Below are the code and all the weights of a small trained network. Each question names an input and a class and asks about switching units off, where a switched-off unit gives its printed mean instead of its output.

import numpy as np


def w(rows, s, z=0):
    codes = np.array(rows[::2]) - 128.0
    scale = np.full(codes.shape[1], s)
    scale[-1] = z or s
    return codes * scale


def f(y):
    return np.maximum(y, 0)


def log_softmax(a):
    a = a - a.max(-1, keepdims=True)
    return a - np.log(np.exp(a).sum(-1, keepdims=True))


def net(x, mask):
    res = np.array(x, float).reshape(1, 6) / 4 @ E
    y = f(res @ A[0][:, :-1].T + A[0][:, -1])
    res = res + np.where(mask, y, B[0][:, -1]) @ B[0][:, :-1]
    return log_softmax(res[-1] @ U[:, :-1].T + U[:, -1])


A, B = {}, {}
E = w([
[58,197,111,133,132,159,198,95],'x0',
[151,148,121,173,10,95,113,101],'x1',
[180,116,62,100,80,181,136,123],'x2',
[84,116,46,108,164,53,129,131],'x3',
[182,195,156,74,129,78,143,97],'x4',
[122,130,130,122,117,126,130,140],'x5',
],0.012)
A[0] = w([
[165,156,134,93,132,128,151,69,121],'N1',
[104,75,128,178,122,152,145,139,35],'N2',
[90,101,101,169,119,146,157,143,177],'N3',
[133,141,22,121,155,61,157,146,126],'N4',
[63,143,156,181,149,55,121,147,236],'N5',
[92,106,112,159,113,165,87,121,54],'N6',
[142,134,138,150,79,126,138,137,132],'N7',
[180,124,105,123,127,132,79,180,110],'N8',
[181,69,160,110,107,95,84,148,49],'N9',
[150,142,173,117,166,182,155,176,93],'N10',
[145,169,143,106,122,103,104,121,35],'N11',
[89,129,115,181,131,158,138,45,160],'N12',
[151,152,133,249,64,129,120,83,41],'N13',
[120,159,105,183,96,75,91,100,101],'N14',
[191,146,179,176,107,194,171,146,108],'N15',
[108,93,82,137,124,129,104,145,86],'N16',
[149,136,180,135,121,150,117,108,143],'N17',
[66,184,113,128,134,160,166,103,10],'N18',
[135,107,155,95,180,158,152,159,105],'N19',
[169,98,131,104,172,119,66,165,41],'N20',
[131,167,143,77,118,109,151,141,73],'N21',
[162,123,51,93,101,161,123,115,253],'N22',
[112,128,97,102,191,166,106,120,133],'N23',
[91,142,113,147,126,156,127,160,163],'N24',
[94,153,208,172,134,104,121,111,229],'N25',
[165,150,131,98,151,92,165,84,143],'N26',
[183,163,120,76,138,73,115,106,60],'N27',
[111,183,98,110,116,172,181,145,136],'N28',
[137,153,73,119,116,182,158,88,170],'N29',
[79,192,136,160,121,145,172,97,85],'N30',
],0.014,0.0043)
B[0] = w([
[144,106,120,180,60,177,85,92,195],'N1',
[97,150,105,150,61,222,89,55,190],'N2',
[111,53,111,139,73,119,86,44,215],'N3',
[106,56,111,215,198,64,210,180,239],'N4',
[228,54,119,58,151,158,106,138,250],'N5',
[108,123,93,130,78,180,77,42,183],'N6',
[160,164,60,77,109,91,157,135,189],'N7',
[180,185,134,158,215,79,50,104,194],'N8',
[172,230,139,199,194,75,70,97,222],'N9',
[89,134,54,142,122,75,240,126,204],'N10',
[57,103,123,156,124,179,68,97,163],'N11',
[173,113,144,145,156,95,99,106,212],'N12',
[131,240,58,93,85,152,202,125,239],'N13',
[75,178,48,22,184,95,152,131,195],'N14',
[120,21,108,192,174,27,199,186,245],'N15',
[46,110,143,164,86,116,131,108,181],'N16',
[154,46,103,141,60,67,172,117,196],'N17',
[115,203,175,175,134,148,106,120,218],'N18',
[85,240,93,44,63,111,200,25,206],'N19',
[53,163,107,114,161,57,40,140,208],'N20',
[96,90,123,157,37,171,74,34,170],'N21',
[218,49,154,2,205,197,89,175,239],'N22',
[134,178,88,70,62,103,160,64,211],'N23',
[109,143,167,101,98,133,80,97,190],'N24',
[226,54,124,53,197,179,120,139,234],'N25',
[94,57,93,135,66,203,85,49,198],'N26',
[82,88,91,185,45,148,130,78,203],'N27',
[159,188,181,159,207,115,70,115,221],'N28',
[195,95,145,93,182,32,63,148,224],'N29',
[181,161,154,188,225,73,97,91,227],'N30',
],0.0063,0.011)
U = w([
[124,219,46,31,132,88,175,131,72],'0',
[156,201,190,169,192,75,32,146,78],'1',
[210,61,171,12,167,133,90,157,85],'2',
[101,79,144,170,55,149,64,90,92],'3',
[120,71,101,191,156,57,203,191,158],'4',
[154,121,146,82,133,97,113,144,254],'5',
[137,99,181,78,159,151,114,213,156],'6',
[56,184,239,149,81,176,141,253,81],'7',
],0.011,0.014)

Each question gives the input, the list of numbers given to net, and the class t.
The units are the neurons (one row each of A and B). Each row of codes is followed by its name. A weight is (code - 128) times the scale printed after its matrix; where a second scale follows, it is the last column's (A, B and U).
mask holds one flag per neuron, in row order. A switched-off neuron (its flag False) gives its mean, the last column of its row in B, instead of its output. The means were averaged over made-up inputs and are rounded, as every weight is.
A unit's drop is (log p(t) with every unit on - log p(t) with that unit switched off) / (log p(t) with every unit on - log p(t) with every unit switched off).
The circuit of an input: a set's keep is (log p(t) with only the set's units on - log p(t) with every unit switched off) / (log p(t) with every unit on - log p(t) with every unit switched off). Starting from the 12 units with the biggest drops (on a tie, the unit counted first), units are removed one at a time, each time the one whose removal leaves the highest keep (on an exact tie, the one counted first), for as long as the keep stays at least 0.8.
circuit, biggest first: the units of the circuit, biggest drop first
unit that matters most: the unit with the biggest drop
k most important neurons: the k neurons with the biggest drops, biggest first
drop when u is switched off: that unit's drop, to one decimal
input [6,2,-7,5,6,2], class 2: most important neuron -> N5
input [-1,-7,3,-2,-8,-4], class 3: 3 most important neurons -> N13, N3, N2
input [-6,2,-7,-8,-6,8], class 4: 4 most important neurons -> N15, N22, N17, N10
input [-3,-5,-2,2,-5,-5], class 0: circuit, biggest first -> N19, N23
input [-7,0,0,8,4,7], class 4: 2 most important neurons -> N4, N27
input [-6,6,-5,0,3,6], class 0: circuit, biggest first -> N14, N13
input [3,5,-6,-7,-2,5], class 4: 3 most important neurons -> N15, N22, N17
input [-6,-6,-4,7,8,-2], class 3: circuit, biggest first -> N27, N26
input [5,-6,-8,-4,1,8], class 2: 2 most important neurons -> N25, N5
input [7,-4,-8,-5,-7,-2], class 2: 3 most important neurons -> N25, N5, N9
input [5,7,-7,-2,-1,-5], class 0: 2 most important neurons -> N13, N14
input [8,7,0,-3,-3,-6], class 1: 2 most important neurons -> N30, N28
input [-1,4,-3,-6,5,-6], class 4: circuit, biggest first -> N15, N17
input [-8,6,-2,0,-5,-7], class 1: 2 most important neurons -> N9, N8
input [-2,-8,6,6,-6,-7], class 0: unit that matters most -> N23
input [5,3,5,-1,2,4], class 1: 4 most important neurons -> N28, N5, N25, N30
input [-2,5,-2,-4,0,5], class 0: 2 most important neurons -> N13, N4
input [-8,6,-2,-2,-5,-3], class 1: 3 most important neurons -> N9, N8, N19
input [-2,-3,5,-7,6,-7], class 4: circuit, biggest first -> N15, N10
input [-7,2,5,8,2,7], class 4: unit that matters most -> N4
input [4,-2,5,5,4,-5], class 2: drop when N22 is switched off -> 0.8
input [-8,-3,-7,2,-7,-6], class 1: drop when N26 is switched off -> 0.1
input [2,5,-1,-7,-1,4], class 4: drop when N15 is switched off -> 1.1
